Here is a tiny trained network, its code and every weight. The questions are about switching its units off for an input and a class, where a switched-off unit gives its printed mean instead of its output.

import numpy as np


def w(rows, s, z=0):
    codes = np.array(rows[::2]) - 128.0
    scale = np.full(codes.shape[1], s)
    scale[-1] = z or s
    return codes * scale


def f(y):
    return np.maximum(y, 0)


def log_softmax(a):
    a = a - a.max(-1, keepdims=True)
    return a - np.log(np.exp(a).sum(-1, keepdims=True))


def net(x, mask):
    res = np.array(x, float).reshape(1, 8) / 4 @ E
    y = f(res @ A[0][:, :-1].T + A[0][:, -1])
    res = res + np.where(mask, y, B[0][:, -1]) @ B[0][:, :-1]
    return log_softmax(res[-1] @ U[:, :-1].T + U[:, -1])


A, B = {}, {}
E = w([
[169,124,96,88,56,20],'x0',
[125,131,123,130,132,127],'x1',
[99,135,110,142,151,106],'x2',
[130,127,129,127,127,131],'x3',
[114,132,124,135,141,116],'x4',
[138,101,117,249,74,119],'x5',
[43,203,138,120,41,148],'x6',
[135,126,129,126,124,133],'x7',
],0.015)
A[0] = w([
[138,145,157,176,185,203,168],'n1',
[72,164,101,64,120,149,138],'n2',
[17,164,150,81,120,253,148],'n3',
[152,64,146,105,197,142,33],'n4',
[98,80,131,232,69,147,35],'n5',
[89,157,119,129,159,143,111],'n6',
[153,173,122,109,112,102,48],'n7',
[140,157,171,121,114,143,135],'n8',
[174,107,117,131,187,124,180],'n9',
[76,159,128,131,54,126,3],'n10',
[151,71,94,133,120,102,129],'n11',
[161,162,67,69,100,79,110],'n12',
[142,144,136,49,171,93,49],'n13',
[105,151,148,101,151,185,134],'n14',
[114,139,137,192,109,142,203],'n15',
[126,127,116,89,96,82,174],'n16',
[95,187,146,142,62,121,163],'n17',
[154,157,104,78,154,122,211],'n18',
[197,184,104,160,126,109,114],'n19',
[127,95,130,167,152,164,28],'n20',
[98,108,139,180,144,169,123],'n21',
[135,143,129,99,105,79,186],'n22',
[170,63,89,145,115,88,117],'n23',
[154,107,150,189,102,89,138],'n24',
[128,65,100,136,123,84,130],'n25',
[125,117,123,59,151,115,215],'n26',
[119,113,110,92,96,92,43],'n27',
],0.014,0.011)
B[0] = w([
[90,74,90,124,140,187,219],'n1',
[141,135,129,185,115,102,186],'n2',
[150,159,149,201,84,63,253],'n3',
[87,75,88,153,90,124,171],'n4',
[84,61,86,118,145,155,200],'n5',
[148,146,126,158,112,121,159],'n6',
[99,94,81,138,107,102,143],'n7',
[136,117,122,130,135,106,148],'n8',
[149,104,109,58,166,162,193],'n9',
[135,154,136,33,216,252,171],'n10',
[165,165,165,143,120,105,171],'n11',
[98,107,81,101,162,195,192],'n12',
[128,154,154,69,186,189,171],'n13',
[139,150,110,116,96,88,180],'n14',
[187,151,173,63,160,160,204],'n15',
[161,146,131,77,147,187,188],'n16',
[70,50,54,142,102,142,209],'n17',
[93,97,82,171,136,112,187],'n18',
[149,154,152,167,118,124,153],'n19',
[161,184,152,56,190,159,153],'n20',
[134,96,114,138,154,135,186],'n21',
[170,158,163,107,135,156,187],'n22',
[141,186,161,163,93,106,186],'n23',
[164,156,158,126,108,115,185],'n24',
[152,169,152,109,128,131,171],'n25',
[99,85,98,140,109,116,195],'n26',
[75,47,63,190,110,70,151],'n27',
],0.012,0.022)
U = w([
[35,28,82,165,98,134,234],'0',
[136,159,161,59,178,217,79],'1',
[150,245,204,185,61,24,254],'2',
],0.012,0.00072)

Each question gives the input, the list of numbers given to net, and the class t.
The units are the neurons (one row each of A and B). Each row of codes is followed by its name. A weight is (code - 128) times the scale printed after its matrix; where a second scale follows, it is the last column's (A, B and U).
mask holds one flag per neuron, in row order. A switched-off neuron (its flag False) gives its mean, the last column of its row in B, instead of its output. The means were averaged over made-up inputs and are rounded, as every weight is.
A unit's drop is (log p(t) with every unit on - log p(t) with that unit switched off) / (log p(t) with every unit on - log p(t) with every unit switched off).
unit that matters most: the unit with the biggest drop
top k neurons: the k neurons with the biggest drops, biggest first
drop of u: that unit's drop, to one decimal
input [-7,-2,1,4,7,-7,-7,2], class 0: unit that matters most => n4
input [1,4,5,5,3,-5,6,-7], class 0: top 2 neurons => n17; n23
input [2,-3,8,-5,-6,3,1,0], class 1: top 3 neurons => n3; n2; n14
input [5,-1,-6,-6,2,7,7,1], class 1: top 2 neurons => n10; n15
input [7,-4,-6,1,-4,2,5,-7], class 1: top 2 neurons => n10; n16
input [3,-5,6,2,-8,7,8,8], class 1: top 2 neurons => n10; n15
input [4,-6,3,-3,6,2,7,1], class 1: top 2 neurons => n10; n16
input [0,6,-8,-6,-4,-8,6,1], class 2: top 2 neurons => n3; n1
input [1,0,3,4,-7,7,-4,2], class 2: top 2 neurons => n23; n10
input [6,4,-2,0,4,-1,-8,5], class 1: top 2 neurons => n3; n9
input [1,7,2,-2,7,5,1,-6], class 1: top 2 neurons => n3; n15
input [-8,7,1,2,-8,-2,6,6], class 2: drop of n3 => 0.8
input [5,5,7,-3,-7,3,5,-3], class 1: drop of n10 => 0.7
input [-7,-7,7,-1,-1,-8,4,3], class 2: drop of n3 => 0.4
input [-3,8,8,1,-1,-2,3,3], class 2: top neuron => n3
